Below are the code and all the weights of a small trained network. Each question names an input and a target symbol and asks about switching units off, where a switched-off unit gives its printed mean instead of its output.

import numpy as np


def w(rows, s, z=0):
    codes = np.array(rows[::2]) - 128.0
    scale = np.full(codes.shape[1], s)
    scale[-1] = z or s
    return codes * scale


def f(y):
    return y / 2 * (1 + np.tanh(0.7978845608 * (y + 0.044715 * y**3)))


def softmax(a):
    e = np.exp(a - a.max(-1, keepdims=True))
    return e / e.sum(-1, keepdims=True)


def log_softmax(a):
    a = a - a.max(-1, keepdims=True)
    return a - np.log(np.exp(a).sum(-1, keepdims=True))


def net(x, mask):
    ids = ['ΞΦΩαβγζηθλμπσψ'.index(c) for c in x.split()]
    T = len(ids)
    res = E[ids] + P[:T]
    u = 0
    for l in range(3):
        q, k, v = (res @ M[l].T for M in (Q, K, V))
        z = softmax(np.where(np.tri(T) > 0, q @ k.T / 3**0.5, -1e9)) @ v
        res = res + np.where(mask[u], z, O[l][:, -1]) @ O[l][:, :-1]
        u += 1
        y = f(res @ A[l][:, :-1].T + A[l][:, -1])
        res = res + np.where(mask[u : u + 4], y, B[l][:, -1]) @ B[l][:, :-1]
        u += 4
    return log_softmax(res[-1] @ U[:, :-1].T + U[:, -1])


Q, K, V, O, A, B = {}, {}, {}, {}, {}, {}
E = w([
[128,180,178,157,147,183,115],'Ξ',
[121,136,127,100,104,75,86],'Φ',
[104,76,113,191,137,118,69],'Ω',
[144,142,167,106,168,53,129],'α',
[180,82,66,122,175,151,139],'β',
[108,127,252,141,132,163,90],'γ',
[120,25,131,180,154,154,138],'ζ',
[188,127,88,71,149,161,125],'η',
[92,100,138,184,118,90,147],'θ',
[169,150,50,114,129,91,167],'λ',
[177,129,20,108,127,175,155],'μ',
[132,124,164,81,144,174,159],'π',
[116,127,137,65,90,171,132],'σ',
[97,186,158,147,73,140,145],'ψ',
],0.024)
P = w([
[23,104,80,94,193,108,120],'0',
[88,91,92,112,129,130,123],'1',
[118,93,124,127,88,132,124],'2',
[156,105,141,137,65,127,133],'3',
[192,118,158,148,46,124,137],'4',
[228,135,174,156,31,116,146],'5',
[251,141,191,174,19,121,153],'6',
],0.015)
Q[0] = w([
[108,147,115,116,93,120,206],'L0H0',
[89,212,103,167,205,124,171],'L0H0',
[182,2,84,136,155,111,176],'L0H0',
],0.013)
K[0] = w([
[123,215,122,78,106,107,151],'L0H0',
[19,166,81,96,184,148,87],'L0H0',
[219,2,79,46,50,54,89],'L0H0',
],0.0091)
V[0] = w([
[140,103,126,190,145,64,185],'L0H0',
[87,87,101,225,96,208,110],'L0H0',
[77,135,82,120,59,150,3],'L0H0',
],0.005)
O[0] = w([
[92,85,82,149,89,173,207,2],'L0H0',
[143,170,165,160,207,87,218,77],'L0H0',
[163,253,182,84,197,115,70,8],'L0H0',
],0.0072,0.00065)
A[0] = w([
[87,121,177,125,39,147,106,2],'L0N0',
[63,108,161,83,166,38,155,36],'L0N1',
[177,254,120,223,219,101,125,117],'L0N2',
[135,215,138,112,106,20,113,173],'L0N3',
],0.0047,0.0065)
B[0] = w([
[146,39,165,58,107,166,148,81],'L0N0',
[145,121,44,39,194,146,162,90],'L0N1',
[97,7,136,133,70,174,130,131],'L0N2',
[68,117,110,253,102,226,117,251],'L0N3',
],0.0076,0.0019)
Q[1] = w([
[91,149,254,116,73,118,147],'L1H0',
[139,166,66,108,132,81,152],'L1H0',
[118,150,118,70,126,158,165],'L1H0',
],0.027)
K[1] = w([
[251,81,146,202,53,135,125],'L1H0',
[61,42,106,122,147,120,143],'L1H0',
[118,118,102,181,158,46,76],'L1H0',
],0.018)
V[1] = w([
[113,60,113,194,111,2,90],'L1H0',
[126,70,185,25,95,60,144],'L1H0',
[247,80,59,125,189,117,57],'L1H0',
],0.0088)
O[1] = w([
[51,117,124,143,100,251,142,22],'L1H0',
[114,45,120,96,101,117,113,151],'L1H0',
[189,116,97,216,168,193,58,4],'L1H0',
],0.014,0.0033)
A[1] = w([
[123,111,64,44,125,73,130,149],'L1N0',
[15,156,73,254,64,82,170,31],'L1N1',
[95,89,140,173,187,231,43,2],'L1N2',
[96,196,245,168,172,105,89,70],'L1N3',
],0.0049,0.0097)
B[1] = w([
[164,165,99,193,111,202,132,253],'L1N0',
[218,123,63,163,183,170,27,144],'L1N1',
[63,186,204,127,110,89,183,157],'L1N2',
[90,1,148,96,85,96,140,156],'L1N3',
],0.0063,0.0057)
Q[2] = w([
[71,177,181,139,118,125,163],'L2H0',
[111,131,180,182,127,161,114],'L2H0',
[120,89,251,145,129,96,104],'L2H0',
],0.015)
K[2] = w([
[91,139,189,226,83,84,129],'L2H0',
[173,95,101,177,53,105,166],'L2H0',
[244,147,224,120,19,174,134],'L2H0',
],0.011)
V[2] = w([
[105,199,54,150,10,107,60],'L2H0',
[78,90,129,206,150,85,168],'L2H0',
[91,140,228,104,112,112,11],'L2H0',
],0.011)
O[2] = w([
[3,193,7,58,251,155,173,64],'L2H0',
[113,163,193,155,37,161,226,120],'L2H0',
[189,69,185,80,209,254,186,253],'L2H0',
],0.0097,0.0035)
A[2] = w([
[72,99,34,158,209,205,122,88],'L2N0',
[114,197,133,70,184,42,253,6],'L2N1',
[204,169,99,117,44,107,179,94],'L2N2',
[59,109,173,114,10,204,149,102],'L2N3',
],0.0066,0.016)
B[2] = w([
[164,134,193,82,85,143,112,179],'L2N0',
[100,80,207,154,133,117,10,168],'L2N1',
[57,113,169,121,181,120,108,191],'L2N2',
[123,85,74,197,194,71,136,247],'L2N3',
],0.012,0.013)
U = w([
[156,220,183,125,172,98,227,214],'Ξ',
[114,133,123,104,150,203,153,220],'Φ',
[122,153,127,172,218,187,164,145],'Ω',
[76,2,59,106,85,205,106,124],'α',
[134,134,154,166,79,203,102,141],'β',
[146,75,151,129,179,167,148,25],'γ',
[122,104,139,159,163,114,145,2],'ζ',
[154,84,109,146,195,180,71,34],'η',
[95,124,101,106,170,86,216,141],'θ',
[99,148,111,99,74,143,171,247],'λ',
[147,184,121,140,200,80,162,125],'μ',
[139,47,109,54,36,81,141,134],'π',
[131,115,90,53,236,75,199,114],'σ',
[88,118,153,116,176,135,127,109],'ψ',
],0.0065,0.0073)

Each question gives the input, a string of symbols that net reads in full, and the target symbol t.
The units are the heads (3 rows each of Q, K, V and O) and the neurons (one row each of A and B). Each row of codes is followed by its name. A weight is (code - 128) times the scale printed after its matrix; where a second scale follows, it is the last column's (O, A, B and U).
mask holds one flag per unit, layer by layer, with each layer's heads first. A switched-off unit (its flag False) gives its mean, the last column of its rows in O or B, instead of its output. The means were averaged over made-up inputs and are rounded, as every weight is.
A unit's drop is (log p(t) with every unit on - log p(t) with that unit switched off) / (log p(t) with every unit on - log p(t) with every unit switched off).
The circuit of an input: a set's keep is (log p(t) with only the set's units on - log p(t) with every unit switched off) / (log p(t) with every unit on - log p(t) with every unit switched off). Starting from the 12 units with the biggest drops (on a tie, the unit counted first), units are removed one at a time, each time the one whose removal leaves the highest keep (on an exact tie, the one counted first), for as long as the keep stays at least 0.8.
units of the circuit, in order: the units of the circuit, biggest drop first
top k neurons: the k neurons with the biggest drops, biggest first
top k neurons in layer l: the k neurons of layer l with the biggest drops, biggest first
drop of u: that unit's drop, to one decimal
input ζ ζ π μ λ β σ, target β: units of the circuit, in order : (L1H0)
input ζ π σ Ω α η, target ζ: top 2 neurons : (L2N3; L2N2)
input α ζ σ, target ζ: units of the circuit, in order : (L2N3; L1H0; L2H0; L0H0)
input η σ σ, target σ: units of the circuit, in order : (L0H0; L2H0)
input η π α, target π: units of the circuit, in order : (L1H0; L2H0)
input η α π γ α μ σ, target μ: units of the circuit, in order : (L1H0; L2H0)
input Ω α β η, target Ω: units of the circuit, in order : (L1H0; L2N3; L2H0)
input ψ η β, target ψ: units of the circuit, in order : (L2N1; L1H0; L2H0)
input β ψ σ, target ψ: top 2 neurons : (L2N1; L0N3)
input Ξ σ π, target σ: units of the circuit, in order : (L1H0; L2H0; L0H0)
input σ α γ α π, target α: units of the circuit, in order : (L1H0; L0H0)
input θ σ σ ζ γ Ξ μ, target θ: units of the circuit, in order : (L2N3; L2H0; L1H0)
input μ σ α π ψ Ω, target ψ: units of the circuit, in order : (L2N1; L1H0; L2H0; L0H0)
input σ λ η, target σ: units of the circuit, in order : (L1H0; L2H0; L0H0)
input η η α, target η: units of the circuit, in order : (L1H0)
input π π α η η, target π: top 2 neurons : (L2N3; L0N3)
input η η π β ζ π, target ζ: top 3 neurons : (L2N3; L0N3; L2N2)
input α π λ θ, target λ: top 2 neurons in layer 1 : (L1N1; L1N2)
input Φ π θ, target π: top 3 neurons : (L2N3; L0N3; L2N2)
input Ω σ Ξ, target Ξ: top neuron : (L2N1)
input π λ α Φ γ β Φ, target β: top 2 neurons : (L2N3; L0N3)
input Ω Ω π, target Ω: top 2 neurons : (L2N3; L1N2)
input λ σ α, target σ: drop of L1H0 : 0.4
input β Ξ η α σ, target α: drop of L0H0 : 0.2
input η π θ, target π: drop of L2N3 : 0.2
